Here is a tiny trained network, its code and every weight. The questions are about switching its units off for an input and a target symbol, where a switched-off unit gives its printed mean instead of its output.

import numpy as np


def w(rows, s, z=0):
    codes = np.array(rows[::2]) - 128.0
    scale = np.full(codes.shape[1], s)
    scale[-1] = z or s
    return codes * scale


def norm(h):
    return h / np.sqrt((h * h).mean(-1, keepdims=True) + 1e-5)


def f(y):
    return y / 2 * (1 + np.tanh(0.7978845608 * (y + 0.044715 * y**3)))


def softmax(a):
    e = np.exp(a - a.max(-1, keepdims=True))
    return e / e.sum(-1, keepdims=True)


def log_softmax(a):
    a = a - a.max(-1, keepdims=True)
    return a - np.log(np.exp(a).sum(-1, keepdims=True))


def net(x, mask):
    ids = ['βγδεζθλτφψω'.index(c) for c in x.split()]
    T = len(ids)
    res = E[ids] + P[:T]
    r = norm(res)
    for j in range(3):
        rows = slice(3 * j, 3 * j + 3)
        q, k, v = (r @ M[0][rows].T for M in (Q, K, V))
        z = softmax(np.where(np.tri(T) > 0, q @ k.T / 3**0.5, -1e9)) @ v
        o = O[0][rows]
        res = res + np.where(mask[j], z, o[:, -1]) @ o[:, :-1]
    y = f(norm(res) @ A[0][:, :-1].T + A[0][:, -1])
    res = res + np.where(mask[3:7], y, B[0][:, -1]) @ B[0][:, :-1]
    return log_softmax(norm(res)[-1] @ U[:, :-1].T + U[:, -1])


Q, K, V, O, A, B = {}, {}, {}, {}, {}, {}
E = w([
[217,38,139],'β',
[155,234,227],'γ',
[225,39,130],'δ',
[169,212,223],'ε',
[203,88,174],'ζ',
[183,229,215],'θ',
[204,97,173],'λ',
[195,20,92],'τ',
[152,244,26],'φ',
[186,253,8],'ψ',
[4,53,123],'ω',
],0.0044)
P = w([
[74,72,208],'0',
[192,195,146],'1',
[69,88,195],'2',
[205,182,139],'3',
[78,73,190],'4',
[211,178,136],'5',
[82,46,182],'6',
[213,178,135],'7',
[71,70,255],'8',
],0.0062)
Q[0] = w([
[14,161,138],'head 1',
[54,135,174],'head 1',
[65,89,2],'head 1',
[176,209,52],'head 2',
[229,146,251],'head 2',
[218,240,161],'head 2',
[145,114,219],'head 3',
[206,200,147],'head 3',
[179,189,21],'head 3',
],0.0085)
K[0] = w([
[87,92,232],'head 1',
[42,107,203],'head 1',
[183,184,207],'head 1',
[166,151,59],'head 2',
[144,1,170],'head 2',
[125,89,45],'head 2',
[15,76,75],'head 3',
[143,70,185],'head 3',
[142,153,224],'head 3',
],0.0088)
V[0] = w([
[123,74,72],'head 1',
[159,191,98],'head 1',
[137,139,60],'head 1',
[157,114,43],'head 2',
[152,84,103],'head 2',
[140,152,145],'head 2',
[60,131,150],'head 3',
[180,142,156],'head 3',
[134,83,251],'head 3',
],0.011)
O[0] = w([
[3,128,4,90],'head 1',
[131,212,134,103],'head 1',
[22,230,147,76],'head 1',
[15,23,153,50],'head 2',
[59,95,46,127],'head 2',
[169,211,140,133],'head 2',
[169,100,32,157],'head 3',
[134,126,238,143],'head 3',
[106,20,133,254],'head 3',
],0.0053,0.0083)
A[0] = w([
[177,10,3,254],'neuron 1',
[146,104,213,109],'neuron 2',
[198,246,205,167],'neuron 3',
[99,105,217,231],'neuron 4',
],0.0051,0.0045)
B[0] = w([
[72,190,75,254],'neuron 1',
[75,46,137,156],'neuron 2',
[23,171,98,186],'neuron 3',
[3,157,134,192],'neuron 4',
],0.0065,0.0066)
U = w([
[80,55,137,46],'β',
[198,130,194,126],'γ',
[81,186,118,255],'δ',
[199,112,180,63],'ε',
[146,94,161,62],'ζ',
[203,117,193,124],'θ',
[143,87,156,39],'λ',
[62,77,109,23],'τ',
[204,230,10,242],'φ',
[90,240,123,180],'ψ',
[63,120,33,172],'ω',
],0.012,0.0053)

Each question gives the input, a string of symbols that net reads in full, and the target symbol t.
The units are the heads (3 rows each of Q, K, V and O) and the neurons (one row each of A and B). Each row of codes is followed by its name. A weight is (code - 128) times the scale printed after its matrix; where a second scale follows, it is the last column's (O, A, B and U).
mask holds one flag per unit, heads first, then neurons. A switched-off unit (its flag False) gives its mean, the last column of its rows in O or B, instead of its output. The means were averaged over made-up inputs and are rounded, as every weight is.
A unit's drop is (log p(t) with every unit on - log p(t) with that unit switched off) / (log p(t) with every unit on - log p(t) with every unit switched off).
The circuit of an input: a set's keep is (log p(t) with only the set's units on - log p(t) with every unit switched off) / (log p(t) with every unit on - log p(t) with every unit switched off). Starting from all 7 units, units are removed one at a time, each time the one whose removal leaves the highest keep (on an exact tie, the one counted first), for as long as the keep stays at least 0.8.
circuit, biggest first: the units of the circuit, biggest drop first
k most important neurons: the k neurons with the biggest drops, biggest first
drop of u: that unit's drop, to one decimal
input ζ β γ β θ φ, target ψ: circuit, biggest first : [head 1; head 2]
input ε φ β τ ψ τ ε, target ψ: circuit, biggest first : [head 3]
input τ λ ω λ γ, target ω: circuit, biggest first : [head 3; head 1]
input θ θ δ τ, target ω: circuit, biggest first : [head 2; head 1]
input λ ε γ φ β δ, target ψ: circuit, biggest first : [head 1; neuron 3]
input β τ τ λ ψ τ φ ψ, target δ: circuit, biggest first : [head 3; head 2]
input θ ψ θ τ ψ β, target δ: circuit, biggest first : [head 1; head 2]
input β ψ τ θ, target δ: circuit, biggest first : [head 1; head 3; head 2]
input ζ φ ω γ γ τ τ θ, target ω: circuit, biggest first : [head 2; head 3]
input β ζ ω δ λ, target ω: circuit, biggest first : [neuron 1; head 3]
input ψ φ ω β β, target ω: circuit, biggest first : [head 3; neuron 1]
input τ ψ γ γ, target δ: circuit, biggest first : [head 2; head 3]
input β ψ β ω γ τ τ β, target ω: circuit, biggest first : [head 2; head 1]
input ζ φ ψ θ ζ, target ψ: circuit, biggest first : [head 3]
input δ φ θ β φ ω τ, target φ: circuit, biggest first : [head 3; head 2]
input β γ φ β ε φ φ β, target ψ: drop of head 1 : 1.1
input β τ β β γ ψ φ γ ζ, target φ: drop of head 2 : 0.0
input θ λ ε θ θ β ψ λ, target δ: drop of neuron 4 : 0.0
input β β ζ ψ, target δ: drop of head 1 : 0.8
input θ ψ γ ζ λ ψ φ γ, target δ: most important neuron : [neuron 3]
